Below is a small trained network, with its code and all its weights. Each question gives an input and a target symbol and asks what happens when units are switched off, that is, made to give their printed mean instead of their output.

import numpy as np


def w(rows, s, z=0):
    codes = np.array(rows[::2]) - 128.0
    scale = np.full(codes.shape[1], s)
    scale[-1] = z or s
    return codes * scale


def norm(h):
    return h / np.sqrt((h * h).mean(-1, keepdims=True) + 1e-5)


def f(y):
    return y / 2 * (1 + np.tanh(0.7978845608 * (y + 0.044715 * y**3)))


def softmax(a):
    e = np.exp(a - a.max(-1, keepdims=True))
    return e / e.sum(-1, keepdims=True)


def log_softmax(a):
    a = a - a.max(-1, keepdims=True)
    return a - np.log(np.exp(a).sum(-1, keepdims=True))


def net(x, mask):
    ids = ['αγδεηω'.index(c) for c in x.split()]
    T = len(ids)
    res = E[ids] + P[:T]
    r = norm(res)
    for j in range(2):
        rows = slice(2 * j, 2 * j + 2)
        q, k, v = (r @ M[0][rows].T for M in (Q, K, V))
        z = softmax(np.where(np.tri(T) > 0, q @ k.T / 2**0.5, -1e9)) @ v
        o = O[0][rows]
        res = res + np.where(mask[j], z, o[:, -1]) @ o[:, :-1]
    y = f(norm(res) @ A[0][:, :-1].T + A[0][:, -1])
    res = res + np.where(mask[2:26], y, B[0][:, -1]) @ B[0][:, :-1]
    return log_softmax(norm(res)[-1] @ U[:, :-1].T + U[:, -1])


Q, K, V, O, A, B = {}, {}, {}, {}, {}, {}
E = w([
[111,153,74],'α',
[62,127,139],'γ',
[93,126,78],'δ',
[134,7,147],'ε',
[126,228,29],'η',
[138,186,74],'ω',
],0.018)
P = w([
[243,42,216],'0',
[68,162,109],'1',
[84,154,123],'2',
[76,159,121],'3',
[87,162,122],'4',
[117,125,232],'5',
[138,105,254],'6',
],0.0054)
Q[0] = w([
[240,116,65],'h0',
[154,39,78],'h0',
[5,103,180],'h1',
[98,14,164],'h1',
],0.011)
K[0] = w([
[169,94,48],'h0',
[145,170,105],'h0',
[248,132,154],'h1',
[208,110,70],'h1',
],0.015)
V[0] = w([
[122,148,46],'h0',
[168,254,153],'h0',
[107,28,208],'h1',
[169,196,250],'h1',
],0.0087)
O[0] = w([
[198,45,146,192],'h0',
[192,105,240,66],'h0',
[102,96,223,82],'h1',
[118,239,254,3],'h1',
],0.0073,0.0051)
A[0] = w([
[71,102,115,175],'n0',
[238,126,201,132],'n1',
[189,217,85,167],'n2',
[124,229,111,255],'n3',
[123,6,168,187],'n4',
[124,88,192,124],'n5',
[204,226,59,191],'n6',
[144,175,174,169],'n7',
[104,90,149,101],'n8',
[216,105,133,155],'n9',
[118,114,55,117],'n10',
[88,24,162,153],'n11',
[202,148,171,215],'n12',
[114,94,112,73],'n13',
[111,98,131,112],'n14',
[81,115,149,154],'n15',
[133,152,94,146],'n16',
[115,118,179,87],'n17',
[104,100,106,159],'n18',
[147,225,141,94],'n19',
[97,182,78,207],'n20',
[115,82,42,157],'n21',
[229,85,69,135],'n22',
[96,172,67,139],'n23',
],0.014,0.0046)
B[0] = w([
[185,190,121,180],'n0',
[50,56,177,143],'n1',
[17,102,152,184],'n2',
[93,202,202,187],'n3',
[106,83,88,230],'n4',
[67,137,103,148],'n5',
[42,156,221,217],'n6',
[101,174,182,119],'n7',
[17,155,90,141],'n8',
[130,111,255,157],'n9',
[181,147,141,202],'n10',
[68,142,57,213],'n11',
[22,93,233,134],'n12',
[146,145,80,142],'n13',
[139,159,73,141],'n14',
[186,193,74,143],'n15',
[142,171,156,157],'n16',
[114,129,84,124],'n17',
[230,159,132,172],'n18',
[121,78,114,135],'n19',
[87,214,213,204],'n20',
[196,229,145,249],'n21',
[201,209,231,210],'n22',
[126,132,170,196],'n23',
],0.0053,0.011)
U = w([
[248,121,99,23],'α',
[97,105,176,85],'γ',
[169,79,66,252],'δ',
[72,112,74,195],'ε',
[240,103,218,115],'η',
[169,98,234,15],'ω',
],0.012,0.0028)

Each question gives the input, a string of symbols that net reads in full, and the target symbol t.
The units are the heads (2 rows each of Q, K, V and O) and the neurons (one row each of A and B). Each row of codes is followed by its name. A weight is (code - 128) times the scale printed after its matrix; where a second scale follows, it is the last column's (O, A, B and U).
mask holds one flag per unit, heads first, then neurons. A switched-off unit (its flag False) gives its mean, the last column of its rows in O or B, instead of its output. The means were averaged over made-up inputs and are rounded, as every weight is.
A unit's drop is (log p(t) with every unit on - log p(t) with that unit switched off) / (log p(t) with every unit on - log p(t) with every unit switched off).
The circuit of an input: a set's keep is (log p(t) with only the set's units on - log p(t) with every unit switched off) / (log p(t) with every unit on - log p(t) with every unit switched off). Starting from the 12 units with the biggest drops (on a tie, the unit counted first), units are removed one at a time, each time the one whose removal leaves the highest keep (on an exact tie, the one counted first), for as long as the keep stays at least 0.8.
circuit, biggest first: the units of the circuit, biggest drop first
top k neurons: the k neurons with the biggest drops, biggest first
which heads matter: for each layer, one digit per head in row order, 1 if its drop is at least 0.15 and else 0, layers parted by /
drop when u is switched off: that unit's drop, to one decimal
input δ ω ω η α, target η: circuit, biggest first -> (h0; n22)
input δ ε α γ, target δ: which heads matter -> 01
input η η δ η ω, target η: circuit, biggest first -> (h0; n22)
input η η ω, target ω: which heads matter -> 10
input δ δ ε ε ε η δ, target δ: which heads matter -> 01
input η η δ, target η: which heads matter -> 11
input ε ε ε, target ε: which heads matter -> 01
input γ ε ε α η, target γ: which heads matter -> 01
input η δ δ δ δ η, target η: which heads matter -> 11
input δ δ ε η α, target α: which heads matter -> 01
input ε ε ε ε, target δ: which heads matter -> 00
input ε ε ε η ε ε, target ε: top neuron -> (n11)
input ε ε η δ, target α: top 2 neurons -> (n6; n2)
input α ε γ δ α ω γ, target α: top 2 neurons -> (n6; n2)
input ε η η α, target η: top neuron -> (n11)
input ε ω ω η η δ γ, target ε: drop when n21 is switched off -> 0.1
input γ ω η, target γ: drop when h1 is switched off -> 0.2
input η δ ω η, target η: drop when h1 is switched off -> 0.2
